Below are the code and all the weights of a small trained network. Each question names an input and a class and asks about switching units off, where a switched-off unit gives its printed mean instead of its output.

import numpy as np


def w(rows, s, z=0):
    codes = np.array(rows[::2]) - 128.0
    scale = np.full(codes.shape[1], s)
    scale[-1] = z or s
    return codes * scale


def norm(h):
    return h / np.sqrt((h * h).mean(-1, keepdims=True) + 1e-5)


def f(y):
    return y / 2 * (1 + np.tanh(0.7978845608 * (y + 0.044715 * y**3)))


def log_softmax(a):
    a = a - a.max(-1, keepdims=True)
    return a - np.log(np.exp(a).sum(-1, keepdims=True))


def net(x, mask):
    res = np.array(x, float).reshape(1, 7) / 4 @ E
    u = 0
    for l in range(3):
        y = f(norm(res) @ A[l][:, :-1].T + A[l][:, -1])
        res = res + np.where(mask[u : u + 7], y, B[l][:, -1]) @ B[l][:, :-1]
        u += 7
    return log_softmax(norm(res)[-1] @ U[:, :-1].T + U[:, -1])


A, B = {}, {}
E = w([
[142,178,92,7,57],'x0',
[185,87,148,177,72],'x1',
[84,91,4,149,185],'x2',
[142,128,120,189,116],'x3',
[31,54,203,47,157],'x4',
[189,173,107,102,138],'x5',
[121,45,159,121,83],'x6',
],0.0039)
A[0] = w([
[102,128,96,173,112,119],'0.n1',
[78,107,178,32,83,60],'0.n2',
[211,48,197,242,123,4],'0.n3',
[76,50,119,156,166,53],'0.n4',
[193,106,176,178,126,59],'0.n5',
[144,204,180,73,176,110],'0.n6',
[1,48,137,138,210,103],'0.n7',
],0.0091,0.0016)
B[0] = w([
[164,110,105,118,138,145],'0.n1',
[147,68,149,102,80,232],'0.n2',
[74,165,159,188,65,223],'0.n3',
[116,208,128,114,150,177],'0.n4',
[67,132,108,155,113,164],'0.n5',
[153,206,128,90,103,185],'0.n6',
[71,140,131,102,248,254],'0.n7',
],0.015,0.0051)
A[1] = w([
[110,165,105,93,110,86],'1.n1',
[94,70,156,139,155,10],'1.n2',
[78,114,152,228,110,44],'1.n3',
[117,1,161,19,58,49],'1.n4',
[220,47,26,222,163,98],'1.n5',
[146,159,50,120,103,185],'1.n6',
[94,211,120,87,134,158],'1.n7',
],0.0095,0.0012)
B[1] = w([
[165,136,127,129,112,154],'1.n1',
[165,167,100,120,170,136],'1.n2',
[129,142,59,121,60,192],'1.n3',
[172,1,190,67,105,253],'1.n4',
[131,127,198,244,218,178],'1.n5',
[167,167,183,179,141,177],'1.n6',
[194,128,72,105,98,206],'1.n7',
],0.013,0.0055)
A[2] = w([
[146,22,144,36,90,85],'2.n1',
[78,204,68,160,148,121],'2.n2',
[43,146,147,80,228,69],'2.n3',
[116,127,213,195,176,4],'2.n4',
[111,99,66,103,218,223],'2.n5',
[110,89,94,248,51,158],'2.n6',
[155,96,111,185,150,53],'2.n7',
],0.011,0.0013)
B[2] = w([
[152,29,247,168,143,255],'2.n1',
[119,46,153,99,79,218],'2.n2',
[169,115,32,40,180,221],'2.n3',
[157,161,109,200,207,165],'2.n4',
[63,161,108,58,159,194],'2.n5',
[2,110,74,153,85,221],'2.n6',
[61,210,224,111,159,138],'2.n7',
],0.013,0.0068)
U = w([
[115,133,74,52,202,142],'0',
[245,202,127,131,71,56],'1',
[191,27,234,113,101,160],'2',
[54,129,100,191,36,236],'3',
[153,178,162,247,189,5],'4',
],0.012,0.0014)

Each question gives the input, the list of numbers given to net, and the class t.
The units are the neurons (one row each of A and B). Each row of codes is followed by its name. A weight is (code - 128) times the scale printed after its matrix; where a second scale follows, it is the last column's (A, B and U).
mask holds one flag per neuron, layer by layer. A switched-off neuron (its flag False) gives its mean, the last column of its row in B, instead of its output. The means were averaged over made-up inputs and are rounded, as every weight is.
A unit's drop is (log p(t) with every unit on - log p(t) with that unit switched off) / (log p(t) with every unit on - log p(t) with every unit switched off).
The circuit of an input: a set's keep is (log p(t) with only the set's units on - log p(t) with every unit switched off) / (log p(t) with every unit on - log p(t) with every unit switched off). Starting from the 12 units with the biggest drops (on a tie, the unit counted first), units are removed one at a time, each time the one whose removal leaves the highest keep (on an exact tie, the one counted first), for as long as the keep stays at least 0.8.
circuit, biggest first: the units of the circuit, biggest drop first
most important unit: the unit with the biggest drop
k most important neurons: the k neurons with the biggest drops, biggest first
k most important neurons of layer l: the k neurons of layer l with the biggest drops, biggest first
drop when u is switched off: that unit's drop, to one decimal
input [4,-3,5,4,-4,1,-5], class 4: most important unit -> 0.n7
input [-3,-1,1,7,-6,8,-1], class 4: circuit, biggest first -> [1.n5, 2.n4]
input [-7,-4,-1,-3,-5,5,-8], class 1: circuit, biggest first -> [0.n7, 2.n1]
input [-4,5,1,1,5,3,3], class 3: 2 most important neurons -> [0.n3, 1.n3]
input [-2,-1,-4,-4,-7,1,-3], class 1: 2 most important neurons of layer 0 -> [0.n6, 0.n3]
input [2,-2,-3,5,-8,-2,-1], class 4: 3 most important neurons of layer 1 -> [1.n5, 1.n6, 1.n7]
input [7,-7,0,-8,-4,6,2], class 1: 2 most important neurons -> [0.n6, 1.n4]
input [-7,-8,-3,-7,-7,-2,-6], class 1: 2 most important neurons of layer 0 -> [0.n6, 0.n7]
input [3,7,8,-6,-1,-2,6], class 0: 2 most important neurons -> [0.n2, 1.n4]
input [5,-2,-3,5,-2,-5,-7], class 1: drop when 2.n4 is switched off -> 0.0
input [-8,-2,6,-7,-7,0,-5], class 4: drop when 1.n5 is switched off -> 0.9
input [-8,4,7,-7,-2,-7,8], class 0: drop when 0.n7 is switched off -> 1.5
